[-37.6, -10.4, 29.9, 52.1, 32.0]  K803
[-5.5, 25.1, 39.0, 12.1, -9.5]  K950
[-16.8, 14.3, 11.7, 25.0, -6.4]  K248
[52.1, -37.6, 32.0, 30.0, 15.9]  K359
[-37.6, 32.0, 30.0, 52.1, -10.4]  K961
rev: [52.1, 30.0, 32.0, -37.6] : K961
order: [30.0, 52.1, -10.4, 32.0, -37.6] : K961
rev: [11.7, 14.3, -16.8] : K248

[38.7, 67.7, -5.9, 2.5] : K600
[38.7, 67.8, -5.9, 2.5] : K524
[67.8, -6.0, 2.5, 38.7] : K829
order: [-5.9, 2.5, 38.7, 67.8] : K524
order: [38.7, 2.5, -5.9, 67.8] : K524
rev: [67.7, 38.7] : K600

[-17.5, -78.4, 31.8, 40.7] -> K561
[-17.5, 31.6, 40.7, -78.4] -> K979
[31.7, -17.5, -78.4, 40.7] -> K178
[-22.3, -31.3, -60.5, 12.8] -> K30
order: [-78.4, 40.7, 31.6, -17.5] : K979
order: [-17.5, 31.6, -78.4, 40.7] : K979
order: [40.7, -78.4, -17.5, 31.7] : K178

[-2.2, -2.1, -0.1, 0.8, 1.6, -4.0]  K888
[1.6, -2.2, -0.1, -2.1, 0.9, -4.0]  K752
[-2.3, -3.9, 1.6, -2.1, 0.9, -0.1]  K862
[-2.3, 0.9, -2.1, -4.0, -0.1, 1.6]  K607
[-2.2, 13.1, -0.1, 0.8, 82.5, -87.1]  K548
order: [-4.0, 1.6, 0.8, -0.1, -2.1, -2.2] : K888
order: [-4.0, 0.9, -2.1, -0.1, -2.2, 1.6] : K752
order: [-2.3, -2.1, -0.1, 0.9, 1.6, -3.9] : K862
order: [1.6, -0.1, -4.0, -2.2, -2.1, 0.8] : K888
order: [-0.1, 0.9, 1.6, -2.3, -2.1, -4.0] : K607

[4.4, -52.6, 20.5, 4.2, -12.2, -2.2, -4.8, -7.2, -9.7, 6.3, 3.6, 10.3, -6.9, -11.1, -10.9, -6.6, -1.1, 0.9, 20.8, 12.6, 16.3, 8.0, -18.9, 4.6, -7.7, -1.1, -44.0, 29.8, -4.2, 23.4, -10.4, 3.6, 3.3, -16.2, -2.3, 4.2, 15.8, 4.8, 11.0, 19.3, 1.1, 7.3, 6.0, 2.7, 1.0, 11.5, 2.9, -17.6, 2.3, -4.3, 6.1, 5.6, -19.5, -1.7, 40.8, -2.6, -4.7, 3.5] = K658
[4.4, -52.6, 20.5, 4.2, -12.2, -2.2, -4.8, -7.2, -9.7, 6.3, 3.6, 10.3, -6.9, -11.1, -10.9, -6.6, -1.1, 0.9, 20.8, 12.6, 16.3, 8.0, -18.9, 4.6, -7.7, -1.1, -44.0, 29.8, -4.2, 23.4, -10.4, 3.6, 3.3, -16.2, -2.3, 4.2, 15.8, 4.8, 11.0, 19.3, 1.1, 7.3, 6.0, 2.7, 1.0, 11.5, 2.1, 24.5, -9.5, -15.2, 15.4, 17.5, -6.5, 6.7, -28.2, -52.3, 1.2, 9.1] = K119
[-7.2, -6.9, 4.8, 19.3, 3.3, 29.8, 7.3, 1.1, -4.8, -1.1, 6.7, 1.2, 17.5, 20.5, 10.3, -44.0, 11.0, -11.0, 24.5, -16.2, -1.1, 4.2, -4.2, 9.1, 3.6, -11.1, 15.8, 4.4, 4.6, -18.9, 0.9, -52.6, 1.0, -28.2, 16.3, -2.3, 11.5, 6.3, 12.6, -10.4, -6.6, -9.5, 3.6, 4.2, 8.0, -15.2, 23.4, -9.7, 2.7, 6.0, 2.1, 20.8, -6.5, 15.4, -52.3, -12.2, -2.2, -7.7] = K162
order: [3.5, -4.7, -2.6, 40.8, -1.7, -19.5, 5.6, 6.1, -4.3, 2.3, -17.6, 2.9, 11.5, 1.0, 2.7, 6.0, 7.3, 1.1, 19.3, 11.0, 4.8, 15.8, 4.2, -2.3, -16.2, 3.3, 3.6, -10.4, 23.4, -4.2, 29.8, -44.0, -1.1, -7.7, 4.6, -18.9, 8.0, 16.3, 12.6, 20.8, 0.9, -1.1, -6.6, -10.9, -11.1, -6.9, 10.3, 3.6, 6.3, -9.7, -7.2, -4.8, -2.2, -12.2, 4.2, 20.5, -52.6, 4.4] : K658
order: [9.1, 1.2, -52.3, -28.2, 6.7, -6.5, 17.5, 15.4, -15.2, -9.5, 24.5, 2.1, 11.5, 1.0, 2.7, 6.0, 7.3, 1.1, 19.3, 11.0, 4.8, 15.8, 4.2, -2.3, -16.2, 3.3, 3.6, -10.4, 23.4, -4.2, 29.8, -44.0, -1.1, -7.7, 4.6, -18.9, 8.0, 16.3, 12.6, 20.8, 0.9, -1.1, -6.6, -10.9, -11.1, -6.9, 10.3, 3.6, 6.3, -9.7, -7.2, -4.8, -2.2, -12.2, 4.2, 20.5, -52.6, 4.4] : K119

[-21.2, -34.8, -82.7, 69.8, 38.2]  K831
[86.5, 44.4, -22.3, 0.9, -1.6]  K552
[38.3, 69.8, -82.7, -21.2, -34.8]  K295
[-34.8, -82.4, 69.8, 38.2, -24.4]  K745
[-1.7, 86.5, -22.3, 0.9, 44.4]  K287
order: [-82.7, -34.8, -21.2, 38.2, 69.8] : K831
rev: [38.2, 69.8, -82.7, -34.8] : K831
order: [-34.8, 38.3, 69.8, -82.7, -21.2] : K295
order: [-1.6, 44.4, -22.3, 0.9, 86.5] : K552

